Below is a small trained network, with its code and all its weights. Each question gives an input and a class and asks what happens when units are switched off, that is, made to give their printed mean instead of their output.

import numpy as np


def w(rows, s, z=0):
    codes = np.array(rows[::2]) - 128.0
    scale = np.full(codes.shape[1], s)
    scale[-1] = z or s
    return codes * scale


def f(y):
    return np.maximum(y, 0)


def log_softmax(a):
    a = a - a.max(-1, keepdims=True)
    return a - np.log(np.exp(a).sum(-1, keepdims=True))


def net(x, mask):
    res = np.array(x, float).reshape(1, 5) / 4 @ E
    y = f(res @ A[0][:, :-1].T + A[0][:, -1])
    res = res + np.where(mask, y, B[0][:, -1]) @ B[0][:, :-1]
    return log_softmax(res[-1] @ U[:, :-1].T + U[:, -1])


A, B = {}, {}
E = w([
[89,157,2,94,104,209,42,98,206],'x0',
[172,193,31,69,217,109,171,218,63],'x1',
[111,149,113,143,108,87,89,161,163],'x2',
[49,84,153,137,132,186,61,180,63],'x3',
[106,151,142,127,119,154,151,138,121],'x4',
],0.0082)
A[0] = w([
[139,154,38,80,182,92,156,157,86,13],'N0',
[199,123,173,158,80,87,249,97,58,123],'N1',
[83,156,74,80,169,220,62,74,228,145],'N2',
[119,169,30,45,220,112,229,172,89,139],'N3',
[204,175,91,120,114,105,234,97,217,83],'N4',
[181,185,67,85,98,222,112,98,163,3],'N5',
[152,116,115,74,191,221,143,76,181,139],'N6',
[181,138,139,139,75,139,186,1,163,114],'N7',
[123,183,106,112,155,117,158,195,130,126],'N8',
],0.0076,0.0051)
B[0] = w([
[86,73,144,226,103,189,160,73,184,190],'N0',
[131,154,167,242,152,82,171,167,169,233],'N1',
[134,211,171,195,145,127,181,185,176,233],'N2',
[125,90,87,246,85,185,165,63,206,254],'N3',
[165,48,1,122,99,234,184,218,99,200],'N4',
[162,167,227,180,181,55,75,195,229,171],'N5',
[168,188,171,244,141,59,156,139,110,176],'N6',
[95,95,41,201,73,166,168,122,146,205],'N7',
[99,145,128,193,123,79,191,87,212,182],'N8',
],0.008,0.0094)
U = w([
[71,90,126,173,81,141,111,33,184,121],'0',
[209,162,175,160,224,55,145,196,165,64],'1',
[143,134,102,174,119,124,117,120,125,255],'2',
[119,121,113,135,130,125,148,127,165,255],'3',
[122,64,72,148,127,212,111,243,108,228],'4',
[189,169,79,93,168,120,139,95,115,109],'5',
[254,149,38,27,204,150,53,48,38,1],'6',
[177,155,38,51,195,156,78,74,65,1],'7',
],0.0083,0.0057)

Each question gives the input, the list of numbers given to net, and the class t.
The units are the neurons (one row each of A and B). Each row of codes is followed by its name. A weight is (code - 128) times the scale printed after its matrix; where a second scale follows, it is the last column's (A, B and U).
mask holds one flag per neuron, in row order. A switched-off neuron (its flag False) gives its mean, the last column of its row in B, instead of its output. The means were averaged over made-up inputs and are rounded, as every weight is.
A unit's drop is (log p(t) with every unit on - log p(t) with that unit switched off) / (log p(t) with every unit on - log p(t) with every unit switched off).
The circuit of an input: a set's keep is (log p(t) with only the set's units on - log p(t) with every unit switched off) / (log p(t) with every unit on - log p(t) with every unit switched off). Starting from all 9 units, units are removed one at a time, each time the one whose removal leaves the highest keep (on an exact tie, the one counted first), for as long as the keep stays at least 0.8.
circuit, biggest first: the units of the circuit, biggest drop first
most important unit: the unit with the biggest drop
top k neurons: the k neurons with the biggest drops, biggest first
drop when u is switched off: that unit's drop, to one decimal
input [-7,-1,-3,6,7], class 1: most important unit : N1
input [8,-5,5,-4,-2], class 1: circuit, biggest first : N2, N5
input [-7,8,5,1,-8], class 0: circuit, biggest first : N3, N0
input [2,-5,-2,8,-8], class 3: circuit, biggest first : N3, N7
input [4,-6,2,3,-7], class 3: circuit, biggest first : N3, N2
input [6,0,2,-8,-1], class 4: top 3 neurons : N4, N7, N1
input [-2,8,1,1,-4], class 0: circuit, biggest first : N3, N0
input [8,3,-3,-6,-1], class 1: top 2 neurons : N5, N2
input [-4,-5,1,-7,-6], class 4: circuit, biggest first : N4, N7, N3
input [8,3,2,-8,6], class 1: top 3 neurons : N5, N2, N6
input [2,7,-1,0,-4], class 0: top 2 neurons : N3, N0
input [-8,-5,-5,6,5], class 1: circuit, biggest first : N1, N3
input [5,2,4,-5,4], class 1: top 3 neurons : N5, N2, N6
input [8,1,0,-8,-7], class 1: top neuron : N5
input [2,-7,-8,0,0], class 2: top 4 neurons : N3, N0, N6, N8
input [6,7,-5,6,8], class 3: top 2 neurons : N2, N5
input [7,-5,-2,-4,-8], class 3: top 3 neurons : N7, N1, N4
input [-8,-3,-4,2,6], class 1: top 2 neurons : N1, N3
input [8,-4,2,-3,-7], class 1: top 2 neurons : N2, N5
input [5,-4,-6,-6,1], class 2: most important unit : N7
input [-1,7,-2,-3,-5], class 0: drop when N3 is switched off : 0.4
input [-8,-6,-3,6,-1], class 1: drop when N6 is switched off : -0.1
input [1,6,-6,4,4], class 0: drop when N3 is switched off : 0.3
input [8,0,-3,-2,8], class 1: drop when N4 is switched off : 0.0
